Below are the code and all the weights of a small trained network. Each question names an input and a class and asks about switching units off, where a switched-off unit gives its printed mean instead of its output.

import numpy as np


def w(rows, s, z=0):
    codes = np.array(rows[::2]) - 128.0
    scale = np.full(codes.shape[1], s)
    scale[-1] = z or s
    return codes * scale


def f(y):
    return y / 2 * (1 + np.tanh(0.7978845608 * (y + 0.044715 * y**3)))


def log_softmax(a):
    a = a - a.max(-1, keepdims=True)
    return a - np.log(np.exp(a).sum(-1, keepdims=True))


def net(x, mask):
    res = np.array(x, float).reshape(1, 3) / 4 @ E
    y = f(res @ A[0][:, :-1].T + A[0][:, -1])
    res = res + np.where(mask, y, B[0][:, -1]) @ B[0][:, :-1]
    return log_softmax(res[-1] @ U[:, :-1].T + U[:, -1])


A, B = {}, {}
E = w([
[63,238,126,173],'x0',
[194,155,14,190],'x1',
[115,163,76,2],'x2',
],0.01)
A[0] = w([
[156,137,47,158,71],'neuron 1',
[163,135,41,151,65],'neuron 2',
[188,145,22,140,90],'neuron 3',
[222,32,127,93,81],'neuron 4',
[8,96,170,74,118],'neuron 5',
[71,118,235,134,113],'neuron 6',
[66,193,112,196,102],'neuron 7',
[119,122,88,71,73],'neuron 8',
[159,145,102,138,135],'neuron 9',
[84,152,199,104,71],'neuron 10',
[50,204,107,154,31],'neuron 11',
[75,202,131,146,54],'neuron 12',
[126,142,121,102,41],'neuron 13',
[178,175,135,65,127],'neuron 14',
[90,129,85,56,179],'neuron 15',
[137,168,120,48,184],'neuron 16',
[128,94,150,206,36],'neuron 17',
[136,109,156,189,48],'neuron 18',
[145,66,161,203,93],'neuron 19',
[174,146,39,166,184],'neuron 20',
[119,104,147,204,93],'neuron 21',
[76,207,136,146,186],'neuron 22',
[80,152,126,163,138],'neuron 23',
[79,103,177,104,128],'neuron 24',
[130,183,147,146,60],'neuron 25',
[107,110,53,160,70],'neuron 26',
[108,146,95,76,67],'neuron 27',
[141,121,58,151,56],'neuron 28',
[194,157,208,177,254],'neuron 29',
[59,156,67,77,145],'neuron 30',
[69,102,178,94,85],'neuron 31',
[199,40,140,96,96],'neuron 32',
[128,132,68,62,83],'neuron 33',
[111,147,57,50,34],'neuron 34',
[108,138,95,84,57],'neuron 35',
[158,129,55,178,43],'neuron 36',
[114,99,213,86,72],'neuron 37',
[115,87,85,140,41],'neuron 38',
[116,143,96,77,65],'neuron 39',
],0.014,0.009)
B[0] = w([
[56,180,88,160,188],'neuron 1',
[68,182,91,164,190],'neuron 2',
[76,145,93,114,221],'neuron 3',
[201,218,184,10,231],'neuron 4',
[82,145,71,135,228],'neuron 5',
[72,126,92,130,215],'neuron 6',
[143,136,172,56,210],'neuron 7',
[124,104,178,160,159],'neuron 8',
[105,120,114,106,160],'neuron 9',
[77,166,95,123,177],'neuron 10',
[150,194,176,69,184],'neuron 11',
[166,205,193,66,176],'neuron 12',
[31,208,245,163,122],'neuron 13',
[120,89,146,140,170],'neuron 14',
[125,70,137,135,213],'neuron 15',
[123,67,138,137,215],'neuron 16',
[61,105,232,171,170],'neuron 17',
[78,117,194,161,158],'neuron 18',
[86,71,167,125,202],'neuron 19',
[87,134,57,123,250],'neuron 20',
[78,53,189,133,182],'neuron 21',
[211,152,131,26,226],'neuron 22',
[148,109,148,84,172],'neuron 23',
[106,173,59,144,188],'neuron 24',
[111,164,184,111,141],'neuron 25',
[96,146,126,132,157],'neuron 26',
[92,107,178,165,155],'neuron 27',
[62,183,122,140,162],'neuron 28',
[128,25,114,124,244],'neuron 29',
[139,52,178,136,201],'neuron 30',
[66,184,68,165,184],'neuron 31',
[190,207,170,18,219],'neuron 32',
[86,71,176,136,177],'neuron 33',
[83,94,186,142,178],'neuron 34',
[89,138,200,182,144],'neuron 35',
[71,166,127,140,184],'neuron 36',
[62,183,78,137,192],'neuron 37',
[39,227,194,138,127],'neuron 38',
[113,119,176,176,151],'neuron 39',
],0.012)
U = w([
[65,147,59,121,122],'0',
[176,167,196,39,110],'1',
[96,31,204,141,108],'2',
[208,9,8,85,251],'3',
[181,177,220,194,116],'4',
[158,132,119,206,109],'5',
[160,143,123,201,110],'6',
[166,151,104,168,106],'7',
],0.014,0.02)

Each question gives the input, the list of numbers given to net, and the class t.
The units are the neurons (one row each of A and B). Each row of codes is followed by its name. A weight is (code - 128) times the scale printed after its matrix; where a second scale follows, it is the last column's (A, B and U).
mask holds one flag per neuron, in row order. A switched-off neuron (its flag False) gives its mean, the last column of its row in B, instead of its output. The means were averaged over made-up inputs and are rounded, as every weight is.
A unit's drop is (log p(t) with every unit on - log p(t) with that unit switched off) / (log p(t) with every unit on - log p(t) with every unit switched off).
most important unit: the unit with the biggest drop
k most important neurons: the k neurons with the biggest drops, biggest first
drop when u is switched off: that unit's drop, to one decimal
input [4,-1,-1], class 1: most important neuron -> (neuron 20)
input [4,-6,-6], class 0: 2 most important neurons -> (neuron 6; neuron 24)
input [-1,-6,6], class 0: 4 most important neurons -> (neuron 5; neuron 31; neuron 37; neuron 24)
input [-5,-7,7], class 0: 2 most important neurons -> (neuron 37; neuron 5)
input [8,6,-2], class 1: 2 most important neurons -> (neuron 7; neuron 22)
input [3,-2,-1], class 3: 2 most important neurons -> (neuron 4; neuron 32)
input [3,-1,0], class 3: 2 most important neurons -> (neuron 4; neuron 32)
input [1,-6,7], class 2: 3 most important neurons -> (neuron 30; neuron 16; neuron 15)
input [-6,5,3], class 1: 3 most important neurons -> (neuron 4; neuron 32; neuron 5)
input [7,-4,8], class 2: 2 most important neurons -> (neuron 30; neuron 4)
input [-3,1,0], class 3: drop when neuron 12 is switched off -> 0.1
input [-8,-6,-1], class 1: drop when neuron 4 is switched off -> 5.8
input [-8,6,5], class 1: drop when neuron 32 is switched off -> 1.3
input [5,-8,7], class 0: most important unit -> neuron 5
